array([28, 80, 15, 57, 18, 55, 38]) result: 28

array([[ -85, -387, -944,   11],
       [ 628, -439,   22,  377]]) result: -387

array([5283, 3058, 9829, 8833, 4089]) result: 5283

array([ 49,  99, 234, 113, 107, 189,  94]) result: 99

array([[8598, 7274, 8030, 8002, 5747],
       [3031, 9079, 7212, 3709, 8566],
       [5654, 8612, 7617, 5921, 7831]]) result: 5654

array([[6687, 4018, 7062, 7069, 5318, 9148, 7553],
       [6582, 4386, 6184, 5632, 4490, 6674, 6107],
       [2841, 3499, 3203, 4066, 6809, 1600, 3696]]) result: 3203

array([ 651, -613, -139,  129]) result: 129

array([[-402, -300, -909,  578, -236],
       [ 362,  153,  803,  139,   31],
       [ 341, -284, -748,  348,  -46]]) result: -402
---
-15.913,13.842,-11.541,4.495 ==> 13.842

-0.223,0.478,0.266,1.921
0.004,0.676,-0.272,1.056
1.103,-1.551,-0.921,-1.303
==> 0.478

108.29,223.71,-153.99,-32.34
-174.06,-58.60,186.12,-178.78
10.08,163.91,5.74,-194.38
==> 223.71

10.85,-10.26,4.83,6.72 ==> -10.26

13.1,9.6,5.3,-13.0 ==> 9.6

-163.985,122.695,-127.105,-175.192
148.235,90.408,70.905,-8.203
==> 122.695

1.5,0.6,-0.2,-1.1 ==> 0.6
---
Input:
[[  6   9  14 -24 -40 -34  -6]
 [-15  -5 -14  23 -24   3 -17]]
Output: 14

Input: [ 0 49  2 10 16]
Output: 2

Input: [-20 -16  28 -55 -32 -26]
Output: 28

Input: [ 10 -35   0  53]
Output: 0

Input:
[[ 28  11  -2  22 -19  23]
 [-31  -6   6   8  11  10]
 [-15  21  29 -21 -47  22]]
Output: -2

Input: [ -2   4   2 -48]
Output: 2

Input:
[[  5 -35  39 -30  56 -47]
 [ -4 -15   5 -36  36 -47]
 [ 40 -40  51 -31  11  -9]]
Output: 39

Input: [-14 -28  16  28  43]
Output: 16

Input: [ -3  -7 -13  20   9  41 -10]
Output: -13
---
[[  2  43 -15  31 -51 -42]
 [  4 -18   8  34  -1  25]
 [-42  26  30  26 -32 -37]] value 2

[[ 11 -24  13 -22]
 [ 26 -41  47   9]
 [ -1  18  18   1]] value 11

[[  4 -11 -11  12 -10]
 [  7 -28 -24  46  -7]
 [ 13 -12  29 -43  -5]] value 4

[[ -1   7 -46  16]
 [-12 -44  -3  40]
 [-21  10 -18 -32]] value -1

[[ -1 -10  33 -19]
 [-17 -37 -52  22]
 [-56  12  15 -22]] value -1

[[ -7   9   3  -7]
 [ -3 -10  -9  -2]
 [ 34  40  52   4]] value -7
---
[[-0.163 -0.215 -0.077 -0.004 -0.114 -0.246 -0.061 -0.172]
 [-0.044 -0.234 -0.086 -0.095  0.123 -0.163 -0.086 -0.086]
 [-0.217 -0.146 -0.058  0.046  0.011 -0.165 -0.084 -0.083]
 [-0.054  0.007 -0.244 -0.215  0.025 -0.140 -0.195  0.041]
 [-0.159 -0.043 -0.009 -0.148  0.237 -0.145 -0.163 -0.098]]: -0.054

[[ -4.965   6.845 -11.557 -22.954  -2.663  -1.864  -1.605   6.199 -10.575
   -9.885 -12.312   3.162  -0.552]
 [ -4.620  21.696 -10.862  11.653  -3.472  -4.731  -3.735  -0.342  -1.459
    4.867  -8.058  -4.005  -8.392]
 [ -6.314  -4.644  -2.027  -2.959 -15.588  -5.186  -2.938 -10.055   2.109
   -2.957  -6.383  -6.688 -14.335]
 [ -0.727  -7.505 -14.918  -8.240  -6.574  -3.936  -4.915  -8.306 -11.146
    4.157  -3.069  -2.054   2.272]
 [ -3.465  -9.355  -9.818  25.603  -5.632 -17.814  -3.226   8.671 -11.691
    3.257 -14.455   1.815  -2.073]
 [ -7.315 -13.220  22.309   1.513 -11.779  -2.182  -2.651 -17.330   3.056
    8.081   4.560  -9.760  -9.697]
 [ -4.177  -2.315  -6.974   4.505   1.684  -6.227  -3.436 -18.468  -1.246
  -20.111  -5.701  -5.817  -2.602]
 [ -6.401  -9.517 -18.215 -13.294 -12.076 -18.920  -1.977  -6.942  -0.666
    3.852   6.358  -4.821  -7.011]]: -4.177

[[ 13.38 -11.03 -11.31   8.19   7.77  -3.24 -18.06  23.23  -2.54  10.02
    6.25]
 [-12.86 -10.26   7.60 -15.48   1.14   0.85  21.15  -4.06   8.17   2.34
   18.65]
 [  2.02  -4.52  -1.49   4.11  -8.38 -10.24 -10.02  -4.11   2.89  21.66
    9.16]
 [  6.22 -12.27  -8.38   3.78  -0.17  -8.36  -5.15  -8.34   3.60   5.90
   22.61]
 [  2.02  -2.11  -0.49   4.72  13.28   9.23   3.95   4.19   3.09  -6.70
   12.28]
 [ 13.15  -5.82  -9.51  11.83   9.13   0.20 -15.88  15.83  -1.64  -1.51
    6.57]]: 2.02

[[-0.01  0.10  0.07  0.07 -0.02  0.20  0.01  0.21  0.05  0.12]
 [ 0.08 -0.03  0.21  0.00  0.08  0.10  0.16  0.06 -0.06  0.07]
 [-0.04  0.07 -0.03 -0.23  0.07  0.27 -0.04  0.27  0.02  0.13]
 [-0.09  0.01  0.07 -0.06 -0.07  0.02  0.06  0.07  0.03  0.01]
 [ 0.10 -0.02  0.28 -0.03 -0.05  0.06  0.15  0.03  0.08  0.15]
 [ 0.11  0.08  0.07 -0.03 -0.12  0.14  0.07  0.03  0.08  0.17]
 [-0.11  0.10  0.07  0.07 -0.06  0.12 -0.12  0.23  0.09  0.07]]: 0.11

[[-14.892 -21.552 -15.774  -4.813 -17.977  11.971  -6.975  16.859 -29.950
    6.220 -10.312  -4.633]
 [-15.334   8.703   8.220   0.675 -15.533  -0.124 -22.254   3.568 -21.424
   27.344 -12.053   0.175]
 [ -2.593 -21.129  18.933  -1.405  -2.772 -14.256 -19.883  10.482 -25.377
   -8.757 -15.405 -21.271]
 [ -0.289 -15.579   9.005   3.289  18.914  -6.747   2.065  11.586 -15.606
  -21.510 -15.100  22.933]
 [ -0.589 -19.339   4.745   0.896  13.232  17.126   2.721  27.541 -15.272
  -13.706  -4.922   4.758]
 [ -7.947 -27.152  -4.775 -22.966  -0.104  12.526   3.210   2.123 -24.604
   -8.108  -7.163 -25.960]
 [-13.872  11.240  -0.350  14.274   7.809 -14.224 -13.834 -14.679  15.378
   21.361 -16.335  -6.199]
 [ -4.299 -16.109  -5.404 -13.308 -12.924  10.439  27.643  13.983  -9.960
    2.869 -12.791  13.522]
 [-19.798   1.940   2.481  22.986 -13.742   6.242 -14.503  10.758  -1.258
    6.970  -4.706  21.080]
 [-12.695   7.748  18.406  -1.291  21.865   6.477 -27.716 -12.016   6.465
    4.287  -5.969  -5.702]
 [-23.076  -4.547  -3.979  -3.328 -10.382 -14.061  -6.134 -24.070 -27.498
   -6.710 -11.520  20.924]]: -12.695

[[-0.40  0.35 -0.59  0.60  0.79 -0.76 -1.69  0.27  1.35 -0.57 -0.59]
 [ 0.21  0.13  0.87 -0.43  0.04 -0.14 -1.53  0.94  1.90 -0.79  0.24]
 [ 0.62  0.00  0.73 -1.10  1.18 -0.13  0.11  1.21  1.54 -0.06  1.18]
 [-1.37  0.10 -0.91  0.75 -0.98 -0.37 -0.91 -0.80  0.33 -0.12 -0.37]
 [-0.74  0.10  0.16 -0.33 -0.79 -0.69 -1.29 -0.25  0.43 -1.21 -0.82]]: -1.37
---
Input: [ 22  43   0  13 -35]
Output: -35
Input: [ 42  47 -18  -2]
Output: -2
Input: [45  2 13 34 39 -1]
Output: -1
Input: [-55 -13  14 -52 -42   0  26]
Output: 26
Input: [-15  -1 -22  18  45]
Output: 45
Input: [ 12  -7 -50 -35  -6]
Output: -6
Input: [40 52 55 56 36 27]
Output: 27
Input: [54 -9  6  8  1]
Output: 1
---
[755 467 586 152 788 658]	755

[[61 62 52 18 64]
 [54 54 61 75 49]
 [59 59 54 35 60]]	59

[ 2 78  5 67 21]	2

[ 717 -521 -554  830  270  160]	717

[[71 77 70 36 34 30 79]
 [29 61 59 49 48 61 69]
 [16 54 89 57 92 78 71]]	16

[ 484  -44  874 -467 -863 -271]	484
---
[[ 21  12  43 -16]
 [ 27  19  39 -26]] >> 12

[[-25  53 -23   6  -4   8   8]
 [  1  36  15 -18  41 -23   4]
 [-26   8 -42 -30 -21  -7  17]] >> 36

[[ -1 -26 -43 -10 -17 -33]
 [ -1 -26 -45 -11 -18 -35]
 [ -3 -28 -54 -12 -22 -41]] >> -26

[[-10  24  47  -7]
 [-12   9  39   5]
 [ -9  30  48  -8]] >> 9

[[-15   2 -18  49 -17  22 -14]
 [ 21   9 -17 -10  -1 -15  -9]] >> 2

[[-11  35  -9  20  49]
 [-12   8 -11 -18  52]] >> 35
